Below are the code and all the weights of a small trained network. Each question names an input and a class and asks about switching units off, where a switched-off unit gives its printed mean instead of its output.

import numpy as np


def w(rows, s, z=0):
    codes = np.array(rows[::2]) - 128.0
    scale = np.full(codes.shape[1], s)
    scale[-1] = z or s
    return codes * scale


def norm(h):
    return h / np.sqrt((h * h).mean(-1, keepdims=True) + 1e-5)


def f(y):
    return y / 2 * (1 + np.tanh(0.7978845608 * (y + 0.044715 * y**3)))


def log_softmax(a):
    a = a - a.max(-1, keepdims=True)
    return a - np.log(np.exp(a).sum(-1, keepdims=True))


def net(x, mask):
    res = np.array(x, float).reshape(1, 6) / 4 @ E
    u = 0
    for l in range(2):
        y = f(norm(res) @ A[l][:, :-1].T + A[l][:, -1])
        res = res + np.where(mask[u : u + 4], y, B[l][:, -1]) @ B[l][:, :-1]
        u += 4
    return log_softmax(norm(res)[-1] @ U[:, :-1].T + U[:, -1])


A, B = {}, {}
E = w([
[74,48,118,179,50,96],'x0',
[144,131,201,2,169,116],'x1',
[198,93,80,113,248,34],'x2',
[17,85,46,53,153,81],'x3',
[165,46,209,65,149,192],'x4',
[218,12,120,219,146,127],'x5',
],0.0058)
A[0] = w([
[121,89,54,144,68,86,92],'L0N0',
[137,173,87,71,227,87,81],'L0N1',
[165,139,180,8,121,158,2],'L0N2',
[114,189,109,141,75,145,159],'L0N3',
],0.014,0.0024)
B[0] = w([
[157,177,235,172,170,171,225],'L0N0',
[123,204,1,157,30,216,254],'L0N1',
[164,95,240,102,232,117,241],'L0N2',
[67,152,34,181,61,93,221],'L0N3',
],0.0098,0.0062)
A[1] = w([
[128,67,147,96,84,153,38],'L1N0',
[178,132,33,1,168,118,245],'L1N1',
[183,103,102,199,163,104,249],'L1N2',
[80,193,141,98,141,99,81],'L1N3',
],0.021,0.0012)
B[1] = w([
[41,129,103,145,153,184,154],'L1N0',
[42,164,112,253,76,189,228],'L1N1',
[240,107,160,125,40,98,254],'L1N2',
[121,182,178,53,51,80,184],'L1N3',
],0.016,0.0088)
U = w([
[247,104,148,152,104,99,162],'0',
[156,117,65,81,213,103,3],'1',
[78,49,107,89,187,152,59],'2',
[147,107,97,87,205,88,9],'3',
[99,196,105,171,76,152,228],'4',
[124,155,188,8,135,71,171],'5',
[115,116,224,108,236,185,123],'6',
[142,112,96,117,221,67,11],'7',
],0.015,0.0057)

Each question gives the input, the list of numbers given to net, and the class t.
The units are the neurons (one row each of A and B). Each row of codes is followed by its name. A weight is (code - 128) times the scale printed after its matrix; where a second scale follows, it is the last column's (A, B and U).
mask holds one flag per neuron, layer by layer. A switched-off neuron (its flag False) gives its mean, the last column of its row in B, instead of its output. The means were averaged over made-up inputs and are rounded, as every weight is.
A unit's drop is (log p(t) with every unit on - log p(t) with that unit switched off) / (log p(t) with every unit on - log p(t) with every unit switched off).
The circuit of an input: a set's keep is (log p(t) with only the set's units on - log p(t) with every unit switched off) / (log p(t) with every unit on - log p(t) with every unit switched off). Starting from all 8 units, units are removed one at a time, each time the one whose removal leaves the highest keep (on an exact tie, the one counted first), for as long as the keep stays at least 0.8.
circuit, biggest first: the units of the circuit, biggest drop first
top k neurons: the k neurons with the biggest drops, biggest first
top k neurons in layer l: the k neurons of layer l with the biggest drops, biggest first
drop of u: that unit's drop, to one decimal
input [-8,7,6,-8,8,-1], class 6: circuit, biggest first -> L1N2
input [6,5,5,6,-3,4], class 0: circuit, biggest first -> L0N0; L1N1
input [1,6,-8,6,1,4], class 2: top 2 neurons -> L1N0; L0N0
input [2,-4,6,-8,-2,-7], class 0: top 3 neurons -> L1N1; L0N1; L1N0
input [7,5,7,2,8,7], class 4: top 2 neurons -> L0N0; L1N0
input [-3,7,0,7,7,5], class 4: top 3 neurons -> L1N1; L0N0; L0N1
input [6,5,-8,1,0,-4], class 5: circuit, biggest first -> L1N1; L0N1
input [-5,5,-8,0,0,2], class 6: top 2 neurons -> L0N2; L1N2
input [-3,8,-6,-7,-2,2], class 5: top 2 neurons in layer 0 -> L0N1; L0N0
input [5,8,-8,3,3,0], class 6: circuit, biggest first -> L0N2; L1N2
input [7,3,3,-6,1,-4], class 5: top 3 neurons in layer 0 -> L0N1; L0N2; L0N0
input [0,7,-4,0,0,-5], class 5: top 2 neurons -> L1N3; L0N2
input [6,-5,2,8,-7,-6], class 5: circuit, biggest first -> L1N3; L1N1
input [1,7,1,-7,0,-5], class 6: circuit, biggest first -> L0N2
input [0,6,-1,7,5,1], class 6: top 2 neurons -> L0N2; L0N3
input [6,3,1,3,1,-2], class 5: top 2 neurons in layer 1 -> L1N1; L1N3
input [6,3,-5,-2,-8,5], class 0: top 2 neurons in layer 0 -> L0N1; L0N0
input [-1,2,7,1,8,5], class 4: top 2 neurons -> L1N1; L0N0
input [3,-3,-1,8,5,0], class 6: top 2 neurons in layer 0 -> L0N0; L0N1
input [-2,5,8,7,7,4], class 4: circuit, biggest first -> L1N1
input [5,3,-4,-3,6,6], class 6: top 2 neurons in layer 1 -> L1N0; L1N1
input [-4,-6,-6,-7,-6,4], class 0: top 3 neurons in layer 1 -> L1N1; L1N2; L1N0
input [-4,5,-6,-1,-6,-3], class 5: drop of L1N3 -> 0.2
input [-7,2,7,0,2,7], class 4: drop of L1N1 -> 0.7
input [1,2,-8,7,0,-8], class 5: drop of L1N1 -> 0.1
input [3,-8,-3,6,7,-7], class 5: drop of L1N2 -> -0.1
input [-8,0,5,3,5,3], class 4: top neuron -> L1N1
